Below is a small trained network, with its code and all its weights. Each question gives an input and a target symbol and asks what happens when units are switched off, that is, made to give their printed mean instead of their output.

import numpy as np


def w(rows, s, z=0):
    codes = np.array(rows[::2]) - 128.0
    scale = np.full(codes.shape[1], s)
    scale[-1] = z or s
    return codes * scale


def norm(h):
    return h / np.sqrt((h * h).mean(-1, keepdims=True) + 1e-5)


def f(y):
    return np.maximum(y, 0)


def softmax(a):
    e = np.exp(a - a.max(-1, keepdims=True))
    return e / e.sum(-1, keepdims=True)


def log_softmax(a):
    a = a - a.max(-1, keepdims=True)
    return a - np.log(np.exp(a).sum(-1, keepdims=True))


def net(x, mask):
    ids = ['γδεζθλμξστ'.index(c) for c in x.split()]
    T = len(ids)
    res = E[ids] + P[:T]
    u = 0
    for l in range(2):
        q, k, v = (norm(res) @ M[l].T for M in (Q, K, V))
        z = softmax(np.where(np.tri(T) > 0, q @ k.T / 2**0.5, -1e9)) @ v
        res = res + np.where(mask[u], z, O[l][:, -1]) @ O[l][:, :-1]
        u += 1
        y = f(norm(res) @ A[l][:, :-1].T + A[l][:, -1])
        res = res + np.where(mask[u : u + 8], y, B[l][:, -1]) @ B[l][:, :-1]
        u += 8
    return log_softmax(norm(res)[-1] @ U[:, :-1].T + U[:, -1])


Q, K, V, O, A, B = {}, {}, {}, {}, {}, {}
E = w([
[136,89,113,113,148],'γ',
[124,121,148,76,144],'δ',
[104,123,101,158,130],'ε',
[102,126,162,125,131],'ζ',
[136,112,58,149,92],'θ',
[66,113,174,115,205],'λ',
[110,131,102,132,173],'μ',
[169,175,127,254,77],'ξ',
[182,153,136,135,126],'σ',
[97,92,157,143,28],'τ',
],0.0092)
P = w([
[96,172,147,205,70],'0',
[155,75,163,158,194],'1',
[123,190,103,87,75],'2',
[113,105,195,164,163],'3',
[4,214,88,63,96],'4',
[122,116,198,167,151],'5',
],0.0045)
Q[0] = w([
[38,130,2,68,110],'0.h1',
[192,17,100,130,118],'0.h1',
],0.0057)
K[0] = w([
[227,153,175,253,120],'0.h1',
[106,63,63,172,181],'0.h1',
],0.006)
V[0] = w([
[159,73,150,156,4],'0.h1',
[6,38,80,124,82],'0.h1',
],0.0027)
O[0] = w([
[180,122,56,156,80,252],'0.h1',
[5,4,101,164,107,1],'0.h1',
],0.004,0.00088)
A[0] = w([
[101,57,207,78,141,12],'0.n1',
[160,132,156,158,82,97],'0.n2',
[125,152,102,47,144,62],'0.n3',
[116,108,103,198,179,227],'0.n4',
[123,87,167,73,254,4],'0.n5',
[144,153,128,56,42,188],'0.n6',
[14,118,205,149,101,17],'0.n7',
[183,135,87,94,208,199],'0.n8',
],0.0055,0.0018)
B[0] = w([
[101,129,80,33,161,169],'0.n1',
[80,124,104,94,126,206],'0.n2',
[104,142,90,168,94,160],'0.n3',
[101,90,205,134,145,251],'0.n4',
[134,240,68,65,107,188],'0.n5',
[66,165,168,143,198,239],'0.n6',
[253,145,132,69,189,225],'0.n7',
[154,197,155,137,98,207],'0.n8',
],0.0051,0.0027)
Q[1] = w([
[176,27,193,152,254],'1.h1',
[177,50,108,145,135],'1.h1',
],0.0065)
K[1] = w([
[184,140,42,172,192],'1.h1',
[114,83,2,183,157],'1.h1',
],0.008)
V[1] = w([
[176,210,90,141,201],'1.h1',
[185,145,13,194,253],'1.h1',
],0.0039)
O[1] = w([
[99,48,64,149,194,250],'1.h1',
[5,85,97,253,154,91],'1.h1',
],0.005,0.0015)
A[1] = w([
[173,75,211,95,123,142],'1.n1',
[14,143,112,103,103,25],'1.n2',
[173,117,60,3,165,106],'1.n3',
[161,168,160,102,98,190],'1.n4',
[186,208,44,156,34,99],'1.n5',
[23,116,102,127,73,87],'1.n6',
[81,229,114,158,168,3],'1.n7',
[139,19,123,140,113,81],'1.n8',
],0.0065,0.0036)
B[1] = w([
[148,99,70,109,196,220],'1.n1',
[98,95,166,163,184,147],'1.n2',
[132,92,180,164,36,195],'1.n3',
[165,137,103,164,152,253],'1.n4',
[47,113,141,42,128,237],'1.n5',
[166,177,211,146,132,155],'1.n6',
[66,178,2,183,185,204],'1.n7',
[130,134,60,109,64,167],'1.n8',
],0.0074,0.0035)
U = w([
[254,156,140,168,175,140],'γ',
[150,85,215,98,138,75],'δ',
[73,201,23,119,146,130],'ε',
[187,187,153,53,59,253],'ζ',
[136,160,224,234,96,108],'θ',
[70,132,215,60,204,19],'λ',
[119,112,92,194,45,146],'μ',
[175,66,19,82,94,83],'ξ',
[72,89,167,132,71,147],'σ',
[45,29,133,169,159,118],'τ',
],0.0086,0.0032)

Each question gives the input, a string of symbols that net reads in full, and the target symbol t.
The units are the heads (2 rows each of Q, K, V and O) and the neurons (one row each of A and B). Each row of codes is followed by its name. A weight is (code - 128) times the scale printed after its matrix; where a second scale follows, it is the last column's (O, A, B and U).
mask holds one flag per unit, layer by layer, with each layer's heads first. A switched-off unit (its flag False) gives its mean, the last column of its rows in O or B, instead of its output. The means were averaged over made-up inputs and are rounded, as every weight is.
A unit's drop is (log p(t) with every unit on - log p(t) with that unit switched off) / (log p(t) with every unit on - log p(t) with every unit switched off).
The circuit of an input: a set's keep is (log p(t) with only the set's units on - log p(t) with every unit switched off) / (log p(t) with every unit on - log p(t) with every unit switched off). Starting from the 12 units with the biggest drops (on a tie, the unit counted first), units are removed one at a time, each time the one whose removal leaves the highest keep (on an exact tie, the one counted first), for as long as the keep stays at least 0.8.
circuit, biggest first: the units of the circuit, biggest drop first
most important unit: the unit with the biggest drop
k most important neurons: the k neurons with the biggest drops, biggest first
k most important neurons of layer l: the k neurons of layer l with the biggest drops, biggest first
drop when u is switched off: that unit's drop, to one decimal
input λ ε ε θ, target μ: 2 most important neurons : [1.n8 0.n6]
input σ σ ξ, target ε: 2 most important neurons of layer 1 : [1.n5 1.n3]
input δ σ ζ τ, target ξ: 2 most important neurons : [0.n7 1.n8]
input λ δ τ ε ζ, target ζ: circuit, biggest first : [1.h1 1.n3]
input σ σ τ σ, target ξ: 2 most important neurons : [0.n6 1.n8]
input σ σ τ τ μ, target ζ: circuit, biggest first : [1.h1]
input ε σ σ τ, target ξ: circuit, biggest first : [0.n7 1.n1]
input θ σ λ, target ε: 2 most important neurons of layer 1 : [1.n7 1.n5]
input τ σ ε ε ζ θ, target μ: 3 most important neurons : [1.n8 0.n5 1.n5]
input ε σ ε δ, target ζ: 2 most important neurons of layer 1 : [1.n3 1.n5]
input σ ε σ τ λ, target ζ: 3 most important neurons of layer 0 : [0.n7 0.n6 0.n5]
input τ ε σ τ λ, target ζ: 2 most important neurons : [0.n7 1.n3]
input τ σ ξ, target ζ: 2 most important neurons : [1.n5 1.n7]
input σ σ σ, target ε: most important unit : 1.h1
input σ λ τ σ ε, target ζ: 2 most important neurons of layer 0 : [0.n6 0.n5]
input μ σ σ, target ε: 2 most important neurons of layer 1 : [1.n7 1.n5]
input ε δ τ τ σ, target ζ: drop when 1.h1 is switched off : 2.5
input ε λ ε σ ξ δ, target ζ: drop when 0.n5 is switched off : 0.4
input σ ε σ σ ε σ, target τ: drop when 1.h1 is switched off : 0.2
input ε τ θ, target ζ: most important neuron of layer 1 : [1.n7]
